Here is a tiny trained network, its code and every weight. The questions are about switching its units off for an input and a target symbol, where a switched-off unit gives its printed mean instead of its output.

import numpy as np


def w(rows, s, z=0):
    codes = np.array(rows[::2]) - 128.0
    scale = np.full(codes.shape[1], s)
    scale[-1] = z or s
    return codes * scale


def norm(h):
    return h / np.sqrt((h * h).mean(-1, keepdims=True) + 1e-5)


def f(y):
    return np.maximum(y, 0)


def softmax(a):
    e = np.exp(a - a.max(-1, keepdims=True))
    return e / e.sum(-1, keepdims=True)


def log_softmax(a):
    a = a - a.max(-1, keepdims=True)
    return a - np.log(np.exp(a).sum(-1, keepdims=True))


def net(x, mask):
    ids = ['αβγδεζηθλμξστφψω'.index(c) for c in x.split()]
    T = len(ids)
    res = E[ids] + P[:T]
    u = 0
    for l in range(2):
        q, k, v = (norm(res) @ M[l].T for M in (Q, K, V))
        z = softmax(np.where(np.tri(T) > 0, q @ k.T / 4**0.5, -1e9)) @ v
        res = res + np.where(mask[u], z, O[l][:, -1]) @ O[l][:, :-1]
        u += 1
        y = f(norm(res) @ A[l][:, :-1].T + A[l][:, -1])
        res = res + np.where(mask[u : u + 4], y, B[l][:, -1]) @ B[l][:, :-1]
        u += 4
    return log_softmax(norm(res)[-1] @ U[:, :-1].T + U[:, -1])


Q, K, V, O, A, B = {}, {}, {}, {}, {}, {}
E = w([
[112,106,66,151],'α',
[167,146,112,103],'β',
[101,100,172,85],'γ',
[97,97,145,84],'δ',
[56,143,137,183],'ε',
[169,141,153,48],'ζ',
[128,127,152,176],'η',
[140,151,143,168],'θ',
[170,146,187,171],'λ',
[138,108,174,123],'μ',
[95,110,138,171],'ξ',
[147,99,146,45],'σ',
[137,105,148,102],'τ',
[152,157,108,2],'φ',
[176,170,122,157],'ψ',
[162,160,174,157],'ω',
],0.024)
P = w([
[74,252,136,108],'0',
[127,145,109,134],'1',
[120,145,110,125],'2',
[112,137,108,116],'3',
[116,136,114,114],'4',
[111,130,115,109],'5',
[108,123,116,102],'6',
[106,116,120,95],'7',
[107,114,125,99],'8',
[109,110,130,94],'9',
[110,108,135,97],'10',
[108,108,136,97],'11',
[106,103,138,95],'12',
[108,103,141,96],'13',
],0.013)
Q[0] = w([
[161,170,65,170],'L0H0',
[2,171,136,154],'L0H0',
[54,110,110,175],'L0H0',
[44,212,123,67],'L0H0',
],0.0091)
K[0] = w([
[152,191,121,126],'L0H0',
[107,78,94,163],'L0H0',
[61,112,97,110],'L0H0',
[166,6,95,99],'L0H0',
],0.014)
V[0] = w([
[122,217,223,186],'L0H0',
[126,61,88,200],'L0H0',
[220,121,253,232],'L0H0',
[150,180,239,91],'L0H0',
],0.0042)
O[0] = w([
[83,142,112,33,104],'L0H0',
[221,92,68,57,128],'L0H0',
[62,1,34,203,6],'L0H0',
[39,128,7,32,70],'L0H0',
],0.005,0.0022)
A[0] = w([
[150,27,100,174,5],'L0N0',
[149,29,99,249,137],'L0N1',
[144,99,151,49,132],'L0N2',
[236,144,52,88,185],'L0N3',
],0.011,0.0027)
B[0] = w([
[218,191,239,167,179],'L0N0',
[109,118,219,138,255],'L0N1',
[137,130,102,245,188],'L0N2',
[118,118,178,76,226],'L0N3',
],0.011,0.0076)
Q[1] = w([
[100,123,54,157],'L1H0',
[94,155,59,136],'L1H0',
[254,139,126,188],'L1H0',
[88,98,155,156],'L1H0',
],0.013)
K[1] = w([
[172,95,92,125],'L1H0',
[146,61,97,161],'L1H0',
[79,152,1,101],'L1H0',
[162,178,194,158],'L1H0',
],0.012)
V[1] = w([
[223,55,15,161],'L1H0',
[101,251,115,68],'L1H0',
[105,10,79,143],'L1H0',
[3,166,130,112],'L1H0',
],0.0061)
O[1] = w([
[117,240,197,157,2],'L1H0',
[126,253,16,104,203],'L1H0',
[252,236,185,167,36],'L1H0',
[102,129,80,184,180],'L1H0',
],0.0063,0.0091)
A[1] = w([
[160,155,134,166,22],'L1N0',
[57,93,121,188,148],'L1N1',
[58,98,81,133,132],'L1N2',
[126,111,100,2,254],'L1N3',
],0.0097,0.0023)
B[1] = w([
[69,110,138,173,128],'L1N0',
[30,191,2,80,254],'L1N1',
[108,121,181,245,234],'L1N2',
[206,106,121,115,242],'L1N3',
],0.0087,0.0061)
U = w([
[119,149,135,124,2],'α',
[135,180,118,51,159],'β',
[136,155,129,145,53],'γ',
[157,115,122,148,119],'δ',
[166,98,123,163,127],'ε',
[124,159,114,84,65],'ζ',
[125,147,131,138,20],'η',
[160,108,117,161,104],'θ',
[119,51,183,116,216],'λ',
[161,95,123,159,84],'μ',
[126,159,133,170,70],'ξ',
[51,144,24,162,167],'σ',
[173,131,247,194,182],'τ',
[152,135,109,57,204],'φ',
[134,180,116,108,113],'ψ',
[43,82,127,89,167],'ω',
],0.013,0.0048)

Each question gives the input, a string of symbols that net reads in full, and the target symbol t.
The units are the heads (4 rows each of Q, K, V and O) and the neurons (one row each of A and B). Each row of codes is followed by its name. A weight is (code - 128) times the scale printed after its matrix; where a second scale follows, it is the last column's (O, A, B and U).
mask holds one flag per unit, layer by layer, with each layer's heads first. A switched-off unit (its flag False) gives its mean, the last column of its rows in O or B, instead of its output. The means were averaged over made-up inputs and are rounded, as every weight is.
A unit's drop is (log p(t) with every unit on - log p(t) with that unit switched off) / (log p(t) with every unit on - log p(t) with every unit switched off).
The circuit of an input: a set's keep is (log p(t) with only the set's units on - log p(t) with every unit switched off) / (log p(t) with every unit on - log p(t) with every unit switched off). Starting from all 10 units, units are removed one at a time, each time the one whose removal leaves the highest keep (on an exact tie, the one counted first), for as long as the keep stays at least 0.8.
units of the circuit, in order: the units of the circuit, biggest drop first
top k neurons: the k neurons with the biggest drops, biggest first
k most important neurons of layer l: the k neurons of layer l with the biggest drops, biggest first
drop when u is switched off: that unit's drop, to one decimal
input β λ η α ξ λ η α σ α ξ β α β, target λ: units of the circuit, in order => (L1N1)
input α α ψ η α λ α η β, target λ: top 3 neurons => (L0N3; L1N1; L0N0)
input η δ ε α α σ ε γ β α φ γ μ, target σ: top 2 neurons => (L0N2; L0N1)
input η α τ η φ φ α, target ω: top 2 neurons => (L0N1; L0N3)
input λ ζ α λ η β α ε α ε α, target τ: units of the circuit, in order => (L0H0; L0N0)
input η ω ε β α τ α β η β α γ λ ψ, target λ: units of the circuit, in order => (L0N3; L0H0; L1N1)
input α γ β α η φ η θ η ω α ε α α, target τ: top 3 neurons => (L0N1; L0N0; L1N1)
input η α α ξ ξ η β η ζ α, target λ: top 2 neurons => (L0N2; L1N2)
input σ η σ, target σ: units of the circuit, in order => (L0N2; L0N1)
input ξ σ α τ, target σ: units of the circuit, in order => (L0N2; L1N1)
input λ α α α α α η ε σ ε α λ α ψ, target λ: units of the circuit, in order => (L0H0; L1H0; L0N3)
input θ ψ α γ α β σ δ, target σ: 2 most important neurons of layer 0 => (L0N2; L0N3)
input β μ α α ε η γ α, target λ: 3 most important neurons of layer 0 => (L0N2; L0N3; L0N1)
input α β λ η ω γ β ζ δ η, target ω: units of the circuit, in order => (L0N2; L1N2)
input η ζ α λ α, target ω: top 3 neurons => (L0N3; L0N1; L0N2)
input δ η α ζ α α ε λ, target σ: top neuron => (L0N3)
input α α τ ζ σ, target σ: top 3 neurons => (L0N2; L0N1; L0N0)
input σ β β α α τ η, target σ: drop when L0N3 is switched off => 0.9
input θ τ α α δ α α η β α γ, target σ: drop when L1N1 is switched off => 0.2
input α β λ λ ω α λ η φ η η α δ, target σ: drop when L0N1 is switched off => 0.2
input φ φ α δ ω β ζ η λ α α η, target ω: drop when L0N3 is switched off => 0.2
input σ α ψ φ α β θ, target σ: top neuron => (L0N3)
input λ α γ σ η σ δ ξ η η λ η τ, target σ: 3 most important neurons of layer 0 => (L0N2; L0N1; L0N3)
